grid = [131 123 130 115 121 105]
Give the first entry from the right.
A: 105
The 2nd smallest entry -> 115
The 3rd entry from the left: 130

arr =
[[127 120 130 125 148 134 139 132 130 137 134]
 [134 121 139 122 155 127 151 129 127 144 138]
 [129 121 128 124 151 131 141 133 129 142 133]
 [127 123 135 115 148 131 144 130 122 143 136]
 [121 130 109 146 116 132 112 113 128 136 109]
 [120 132 108 147 116 133 112 111 130 138 110]
 [119 131 106 146 113 131 110 115 132 135 114]
 [124 127 109 141 112 129 116 120 123 144 108]
 [128 122 108 139 114 131 115 116 126 140 109]
 [134 124 136 125 151 136 139 139 127 146 136]
 [127 123 111 141 113 121 116 114 123 133 105]]
The smallest entry in the first column -> 119
Report the entry in the bottom-right corner.
105
Report the entry in the bottom-left corner.
127
The first entry of the largest entry's row is 134
The entry in the top-left corner: 127
The last entry of the largest entry's row -> 138
Report the entry directly above the largest entry.
148
The entry directly above the smallest entry -> 136
The 2nd entry from the end, reading row by row: 133
Report the first entry on the diagonal from the top-right corner.
134
Report the bottom entry of the column that holds the largest entry.
113
Report the centre entry.
133
The largest entry in the last row: 141
The entry just left of the largest entry -> 122
Report the smallest entry in the first row.
120
Report the second entry on the main diagonal.
121
The 5th entry from the end, reading row by row is 116
Report the entry directly above 106.
108
The fourth entry in reading order is 125
Report the entry just right of the centre entry.
112
The entry just right of the largest entry -> 127
Report the entry directly below 142.
143
Report the third entry in reading order.
130

Questions about the row below.
1) Report the 1st entry from the right.
2) Report the 2nd smallest entry.
3) Report the 1st entry.
[110 108 110 109 153]
1) 153
2) 109
3) 110

A =
[[147 149 144 144 152 147]
 [146 151 147 155 146 145]
 [140 149 146 149 147 148]
 [137 151 147 142 148 142]
 [137 151 147 141 156 144]
 [144 151 150 151 148 144]
 [147 153 147 153 147 149]
 [144 149 141 150 150 145]
 [142 149 149 155 148 149]
 [146 150 149 149 147 146]
 [141 151 145 147 150 147]
 [144 149 144 146 151 146]
 [146 147 144 148 148 146]]
Indices start at 0.
The entry in the bottom-right corner -> 146
Find the entry in row 2 and column 0.
140
Find the entry just left of 152.
144
The entry in row 1 and column 2: 147
The entry in the top-left corner: 147
The entry in row 0 and column 2 is 144
The top-right entry: 147
The entry in the bottom-left corner: 146
Find the entry in row 2 and column 1.
149
The maximum: 156
Find the entry at row 0, column 1.
149
The entry at row 1, column 1 is 151
Find the entry at row 1, column 0.
146
The entry directly above the largest entry: 148

Read these off the table that follows. Counting starts at 0.
1) What is the bottom-left entry?
2) What is the entry in the top-left corner?
3) What is the entry at row 0, column 1?
4) What is the entry at row 1, column 0?
5) What is the entry in the top-right corner?
141,118,136,118,111,119
146,127,152,130,102,139
118,127,136,130,127,139
146,118,133,113,102,110
156,118,136,113,100,110
119,118,110,113,127,110
156,118,135,106,102,110
146,124,152,117,102,131
151,118,125,105,102,108
1) 151
2) 141
3) 118
4) 146
5) 119

[124 157 134 146 154 154 135 144 111 112 136 124 143]
The entry just left of the centre entry is 154
Read off the entry just right of the largest entry.
A: 134

[[110, 111, 109, 110, 111, 109, 110, 109, 145, 146, 109, 145, 145, 110], [156, 155, 158, 156, 155, 157, 156, 157, 101, 100, 157, 102, 102, 156]]
The entry just left of 146 is 145
Read off the smallest entry.
Answer: 100

array([[139, 142, 137, 139, 140, 141, 140, 116, 117, 142, 115, 116],
       [114, 110, 115, 114, 114, 114, 112, 142, 143, 112, 145, 142],
       [115, 112, 116, 115, 113, 115, 114, 141, 142, 112, 144, 140],
       [116, 112, 118, 116, 110, 114, 112, 141, 145, 110, 142, 139],
       [144, 150, 142, 145, 148, 145, 147, 113, 108, 149, 109, 112],
       [118, 116, 119, 117, 116, 117, 117, 137, 139, 117, 139, 138],
       [143, 147, 141, 143, 145, 142, 144, 113, 110, 146, 111, 114],
       [143, 146, 141, 143, 144, 142, 144, 113, 113, 146, 112, 114],
       [115, 113, 118, 117, 116, 117, 116, 140, 139, 113, 142, 138]])
The entry directly above the smallest entry: 145
The bottom-right entry: 138
The 1st entry, reading row by row: 139
Report the smallest entry in the first row.
A: 115
Report the entry directly below 148.
A: 116
Report the entry just right of the largest entry.
A: 142
Report the entry directly below the smallest entry.
A: 139
The entry just left of the smallest entry -> 113
Report the first entry in the row that holds the smallest entry.
A: 144
Report the last entry in the row that holds the largest entry.
A: 112
The third entry on the diagonal from the top-right corner: 112
The entry in the top-right corner -> 116
The bottom entry of the column that holds the smallest entry: 139
Report the entry in the bottom-left corner.
A: 115
The top entry of the column that holds the smallest entry is 117
Report the second smallest entry.
A: 109
The bottom entry of the column that holds the largest entry -> 113
The top entry of the column that holds the largest entry -> 142
Report the 4th entry in reading order.
A: 139
Report the 3rd largest entry.
A: 148
Report the minimum.
A: 108
The entry directly below the largest entry -> 116
Report the 5th entry, reading row by row.
A: 140
The 3rd-last entry, reading row by row -> 113
Report the maximum.
A: 150
The 3rd entry, reading row by row: 137

m =
[[120 132 132 111 122 121 123 125 145 121 134 118 129 121]
 [121 134 128 137 126 129 116 129 130 132 129 120 136 143]
 [125 120 124 140 123 127 130 130 125 128 128 122 134 130]
 [117 131 121 126 128 117 111 129 138 119 127 116 130 146]
 [118 131 122 138 119 127 145 121 130 131 129 144 133 126]
 [128 130 147 142 135 136 148 130 128 131 122 127 134 119]
 [123 136 130 118 133 121 131 124 137 121 125 135 123 128]
 [118 129 131 122 141 113 133 128 143 110 118 126 123 130]
 [134 135 131 136 138 134 114 134 118 134 124 127 128 145]
 [136 138 151 124 142 138 140 129 128 132 125 135 125 117]
 [129 127 131 130 131 128 132 129 127 127 126 129 127 125]
 [123 144 146 129 133 133 134 126 136 132 129 129 134 126]
 [121 114 103 118 116 112 137 120 133 116 130 140 120 120]]
Counting starts at 0.
The entry at row 2, column 0: 125
Which number is the entry at row 0, column 0? 120
Which number is the entry in row 2 and column 2? 124
Which number is the top-right entry? 121
The top entry of the column that holds the smallest entry: 132
The entry just left of the smallest entry -> 114
The bottom-left entry: 121
The entry at row 0, column 1 -> 132
Which number is the bottom entry of the column that holds the smallest entry? 103
Which number is the entry in the bottom-right corner? 120
The entry directly above the largest entry is 131
The entry directly above the smallest entry is 146
Which number is the entry in row 1 and column 0? 121
The entry directly below the largest entry: 131
The entry at row 2, column 1 -> 120
The maximum: 151
The entry just right of the largest entry -> 124
Which number is the entry directly above 141? 133
